Below are the code and all the weights of a small trained network. Each question names an input and a class and asks about switching units off, where a switched-off unit gives its printed mean instead of its output.

import numpy as np


def w(rows, s, z=0):
    codes = np.array(rows[::2]) - 128.0
    scale = np.full(codes.shape[1], s)
    scale[-1] = z or s
    return codes * scale


def f(y):
    return np.maximum(y, 0)


def log_softmax(a):
    a = a - a.max(-1, keepdims=True)
    return a - np.log(np.exp(a).sum(-1, keepdims=True))


def net(x, mask):
    res = np.array(x, float).reshape(1, 7) / 4 @ E
    y = f(res @ A[0][:, :-1].T + A[0][:, -1])
    res = res + np.where(mask, y, B[0][:, -1]) @ B[0][:, :-1]
    return log_softmax(res[-1] @ U[:, :-1].T + U[:, -1])


A, B = {}, {}
E = w([
[95,43,164,66,97,150,130,122,139,216],'x0',
[127,127,128,128,128,128,128,127,127,127],'x1',
[129,128,129,127,128,126,127,128,127,128],'x2',
[88,95,117,120,255,132,83,118,95,129],'x3',
[12,113,129,164,114,70,198,152,141,86],'x4',
[176,41,146,189,133,86,179,141,24,114],'x5',
[118,199,184,193,155,103,160,129,102,215],'x6',
],0.0098)
A[0] = w([
[157,139,134,134,151,112,137,143,146,110,44],'n0',
[184,152,134,103,167,147,119,116,124,146,60],'n1',
[116,161,142,113,111,130,91,119,162,127,52],'n2',
[103,167,134,130,118,154,118,124,151,134,42],'n3',
[141,172,135,119,46,111,153,138,160,136,60],'n4',
[132,109,145,101,127,144,134,123,135,77,71],'n5',
[169,126,129,133,144,127,105,110,146,130,59],'n6',
[127,142,127,122,123,130,121,130,150,136,82],'n7',
[130,127,145,128,151,135,142,137,134,142,81],'n8',
[186,131,118,125,129,140,101,118,132,149,49],'n9',
[75,127,115,109,252,144,96,129,118,129,73],'n10',
[100,114,136,141,116,115,156,124,113,105,19],'n11',
[57,233,109,66,145,148,95,132,216,159,40],'n12',
[117,127,119,110,112,153,133,118,112,118,51],'n13',
[152,104,128,150,112,132,157,136,120,119,46],'n14',
[154,135,123,115,124,122,100,117,121,141,81],'n15',
[177,49,134,195,131,110,157,129,67,131,74],'n16',
[173,219,106,165,161,114,125,123,132,30,22],'n17',
[131,122,110,148,127,115,132,118,118,151,120],'n18',
[107,211,156,192,144,113,161,120,113,248,6],'n19',
[157,153,114,160,16,134,155,131,156,124,12],'n20',
[151,106,132,119,124,123,143,135,100,114,45],'n21',
[79,109,117,139,190,117,109,126,128,122,16],'n22',
[178,118,139,132,133,142,112,135,101,135,79],'n23',
[226,161,115,82,148,158,91,131,156,163,57],'n24',
[121,162,159,154,147,132,133,133,119,175,41],'n25',
[15,121,137,160,112,106,168,125,168,88,25],'n26',
[108,73,136,82,126,130,146,128,142,214,47],'n27',
[127,92,142,122,113,128,135,113,146,161,21],'n28',
[129,152,146,104,88,123,140,125,112,123,79],'n29',
[151,102,144,158,123,131,151,138,91,134,6],'n30',
[20,140,107,135,119,125,155,142,133,96,22],'n31',
[113,82,122,114,114,129,109,146,170,186,60],'n32',
[138,48,90,71,97,141,99,122,172,20,4],'n33',
[83,82,136,95,91,142,132,124,117,187,79],'n34',
[136,177,106,165,152,129,128,142,131,62,73],'n35',
],0.016,0.0043)
B[0] = w([
[113,124,135,130,117,123,104,109,121,111,144],'n0',
[134,125,127,133,87,131,138,155,128,205,180],'n1',
[123,126,97,151,152,115,158,94,127,102,166],'n2',
[126,139,132,145,162,135,187,133,130,103,159],'n3',
[140,103,179,95,199,116,89,92,181,207,190],'n4',
[126,135,96,82,137,132,129,144,134,113,154],'n5',
[140,139,136,137,103,115,132,140,116,166,154],'n6',
[112,124,128,128,135,114,153,114,138,115,145],'n7',
[132,124,133,97,133,129,115,132,125,131,140],'n8',
[91,115,125,143,69,128,140,162,140,175,175],'n9',
[140,93,201,92,215,124,81,81,198,225,211],'n10',
[132,117,100,159,99,149,149,135,112,161,153],'n11',
[128,113,60,217,189,130,249,60,88,45,248],'n12',
[142,156,127,118,135,117,120,121,114,115,136],'n13',
[118,120,118,115,173,110,163,99,115,121,156],'n14',
[116,149,137,143,104,96,143,149,138,162,154],'n15',
[125,132,71,210,169,138,232,55,131,98,230],'n16',
[118,142,224,145,51,132,75,93,118,21,224],'n17',
[140,111,126,138,143,140,149,164,131,97,146],'n18',
[123,151,20,4,136,134,73,221,141,56,242],'n19',
[147,87,203,104,218,137,81,90,169,230,204],'n20',
[113,142,103,153,156,134,156,116,146,117,152],'n21',
[155,118,183,94,171,125,117,107,154,203,168],'n22',
[120,117,115,141,112,129,154,147,94,183,170],'n23',
[133,122,103,169,49,126,150,178,85,226,225],'n24',
[130,127,69,83,134,119,92,163,157,95,176],'n25',
[145,128,105,156,27,127,150,181,83,231,203],'n26',
[119,160,222,156,77,118,79,101,120,61,193],'n27',
[149,135,173,172,107,134,102,133,124,92,151],'n28',
[105,113,148,127,165,133,108,114,136,172,150],'n29',
[130,125,107,158,153,113,173,109,108,99,168],'n30',
[125,139,103,173,55,134,139,176,116,222,187],'n31',
[134,127,182,150,84,126,114,110,118,64,173],'n32',
[122,163,14,26,173,129,90,219,146,54,224],'n33',
[115,137,205,128,73,138,94,100,103,66,186],'n34',
[121,127,215,128,84,129,106,113,97,71,188],'n35',
],0.021,0.018)
U = w([
[142,114,132,201,191,111,192,68,138,83,253],'0',
[151,119,156,173,68,106,127,173,119,199,68],'1',
[137,144,254,154,91,113,59,89,136,41,50],'2',
[141,152,106,67,172,112,81,175,176,79,120],'3',
[172,80,216,124,220,102,87,77,214,180,113],'4',
],0.0064,0.0018)

Each question gives the input, the list of numbers given to net, and the class t.
The units are the neurons (one row each of A and B). Each row of codes is followed by its name. A weight is (code - 128) times the scale printed after its matrix; where a second scale follows, it is the last column's (A, B and U).
mask holds one flag per neuron, in row order. A switched-off neuron (its flag False) gives its mean, the last column of its row in B, instead of its output. The means were averaged over made-up inputs and are rounded, as every weight is.
A unit's drop is (log p(t) with every unit on - log p(t) with that unit switched off) / (log p(t) with every unit on - log p(t) with every unit switched off).
The circuit of an input: a set's keep is (log p(t) with only the set's units on - log p(t) with every unit switched off) / (log p(t) with every unit on - log p(t) with every unit switched off). Starting from the 12 units with the biggest drops (on a tie, the unit counted first), units are removed one at a time, each time the one whose removal leaves the highest keep (on an exact tie, the one counted first), for as long as the keep stays at least 0.8.
circuit, biggest first: the units of the circuit, biggest drop first
unit that matters most: the unit with the biggest drop
top k neurons: the k neurons with the biggest drops, biggest first
drop of u: that unit's drop, to one decimal
input [-8,-1,4,8,-5,0,6], class 2: circuit, biggest first : n17
input [4,5,3,8,6,-3,-3], class 4: top 3 neurons : n10, n22, n24
input [-8,7,7,-5,7,-5,-3], class 2: top 3 neurons : n17, n35, n24
input [-4,-3,5,-7,6,4,4], class 4: top 3 neurons : n20, n4, n24
input [-5,8,2,-1,5,-2,-4], class 1: top 2 neurons : n26, n31
input [3,3,7,-8,7,-5,-6], class 4: top 2 neurons : n20, n4
input [1,2,7,-2,6,2,-5], class 1: top 3 neurons : n26, n19, n31
input [2,5,3,7,-4,3,5], class 4: top 2 neurons : n10, n33
input [-6,-3,1,-6,1,-1,-3], class 2: top 2 neurons : n17, n10
input [-5,6,-3,-5,2,-4,5], class 2: top 2 neurons : n17, n33
input [7,6,7,-2,-8,8,3], class 0: top 3 neurons : n16, n26, n30
input [4,1,-4,6,-6,-4,2], class 1: top 3 neurons : n24, n20, n4
input [-3,4,-5,-5,-4,-5,4], class 0: top 3 neurons : n12, n10, n33
input [0,-5,7,-1,6,5,-8], class 3: unit that matters most : n33
input [1,1,5,7,-3,1,7], class 3: top 4 neurons : n19, n20, n25, n4
input [3,4,8,-3,-7,-8,-8], class 0: top 2 neurons : n12, n19
input [-6,-6,-6,-6,-3,-1,3], class 2: top 2 neurons : n17, n10
input [3,1,4,0,4,-3,8], class 3: drop of n19 : 1.3
input [-8,5,8,5,8,-6,2], class 1: drop of n31 : 3.8
input [-1,0,3,8,-5,-4,5], class 4: unit that matters most : n10
input [7,-3,-1,-5,-2,-3,6], class 2: drop of n34 : 0.3
input [0,-3,5,8,-4,-5,-1], class 4: drop of n8 : 0.0
